Here is a tiny trained network, its code and every weight. The questions are about switching its units off for an input and a class, where a switched-off unit gives its printed mean instead of its output.

import numpy as np


def w(rows, s, z=0):
    codes = np.array(rows[::2]) - 128.0
    scale = np.full(codes.shape[1], s)
    scale[-1] = z or s
    return codes * scale


def f(y):
    return np.maximum(y, 0)


def log_softmax(a):
    a = a - a.max(-1, keepdims=True)
    return a - np.log(np.exp(a).sum(-1, keepdims=True))


def net(x, mask):
    res = np.array(x, float).reshape(1, 6) / 4 @ E
    y = f(res @ A[0][:, :-1].T + A[0][:, -1])
    res = res + np.where(mask, y, B[0][:, -1]) @ B[0][:, :-1]
    return log_softmax(res[-1] @ U[:, :-1].T + U[:, -1])


A, B = {}, {}
E = w([
[254,50,142,105,56],'x0',
[134,47,152,131,173],'x1',
[126,170,101,77,182],'x2',
[78,128,229,60,165],'x3',
[117,144,137,174,189],'x4',
[180,215,144,128,106],'x5',
],0.0098)
A[0] = w([
[116,136,153,110,171,141],'neuron 0',
[59,82,114,104,153,153],'neuron 1',
[136,64,111,43,64,160],'neuron 2',
[162,186,109,75,86,252],'neuron 3',
[79,103,113,227,102,207],'neuron 4',
[146,209,101,228,97,187],'neuron 5',
[77,100,160,62,3,172],'neuron 6',
[121,87,202,190,130,82],'neuron 7',
[207,223,53,172,94,170],'neuron 8',
[86,158,81,122,182,140],'neuron 9',
[116,167,25,178,109,196],'neuron 10',
[233,48,153,164,142,129],'neuron 11',
[181,136,162,64,167,152],'neuron 12',
[61,102,73,102,25,132],'neuron 13',
[171,92,79,130,196,203],'neuron 14',
[186,188,84,59,26,164],'neuron 15',
[152,105,23,144,146,155],'neuron 16',
[167,254,88,138,134,232],'neuron 17',
[103,117,83,30,130,190],'neuron 18',
],0.0096,0.0031)
B[0] = w([
[26,128,197,70,228,177],'neuron 0',
[150,75,148,150,165,200],'neuron 1',
[183,68,181,103,77,221],'neuron 2',
[240,142,51,62,62,222],'neuron 3',
[50,111,139,224,110,205],'neuron 4',
[140,160,76,214,175,228],'neuron 5',
[180,19,144,143,55,222],'neuron 6',
[126,71,99,124,129,176],'neuron 7',
[99,219,100,91,103,254],'neuron 8',
[132,184,138,123,150,205],'neuron 9',
[109,114,31,93,170,226],'neuron 10',
[2,140,140,103,109,248],'neuron 11',
[137,168,159,30,133,190],'neuron 12',
[68,115,50,85,97,193],'neuron 13',
[134,150,178,163,173,188],'neuron 14',
[202,139,74,140,72,254],'neuron 15',
[123,134,130,134,132,205],'neuron 16',
[133,243,73,150,136,249],'neuron 17',
[187,125,185,49,140,195],'neuron 18',
],0.0059,0.0086)
U = w([
[159,150,254,56,170,250],'0',
[43,20,128,187,80,135],'1',
[213,139,125,101,22,10],'2',
[130,249,46,131,115,94],'3',
],0.0099,0.0014)

Each question gives the input, the list of numbers given to net, and the class t.
The units are the neurons (one row each of A and B). Each row of codes is followed by its name. A weight is (code - 128) times the scale printed after its matrix; where a second scale follows, it is the last column's (A, B and U).
mask holds one flag per neuron, in row order. A switched-off neuron (its flag False) gives its mean, the last column of its row in B, instead of its output. The means were averaged over made-up inputs and are rounded, as every weight is.
A unit's drop is (log p(t) with every unit on - log p(t) with that unit switched off) / (log p(t) with every unit on - log p(t) with every unit switched off).
The circuit of an input: a set's keep is (log p(t) with only the set's units on - log p(t) with every unit switched off) / (log p(t) with every unit on - log p(t) with every unit switched off). Starting from the 12 units with the biggest drops (on a tie, the unit counted first), units are removed one at a time, each time the one whose removal leaves the highest keep (on an exact tie, the one counted first), for as long as the keep stays at least 0.8.
circuit, biggest first: the units of the circuit, biggest drop first
top k neurons: the k neurons with the biggest drops, biggest first
drop of u: that unit's drop, to one decimal
input [5,-5,-3,-2,-1,7], class 3: circuit, biggest first	(neuron 8)
input [-8,5,2,4,2,-6], class 0: circuit, biggest first	(neuron 9; neuron 0)
input [7,6,0,3,0,0], class 0: circuit, biggest first	(neuron 12; neuron 15)
input [1,-5,-2,-3,5,-7], class 1: circuit, biggest first	(neuron 17; neuron 4)
input [1,0,-4,-8,8,-4], class 1: top 2 neurons	(neuron 4; neuron 17)
input [6,1,-1,-2,-4,-6], class 1: top 2 neurons	(neuron 11; neuron 3)
input [-8,8,-5,-7,-8,2], class 1: drop of neuron 6	-0.1
input [6,7,-4,2,-3,-2], class 1: drop of neuron 11	0.3
input [-2,7,5,-5,-7,-4], class 1: drop of neuron 3	0.2
input [-2,-5,-8,6,3,2], class 1: drop of neuron 3	0.1
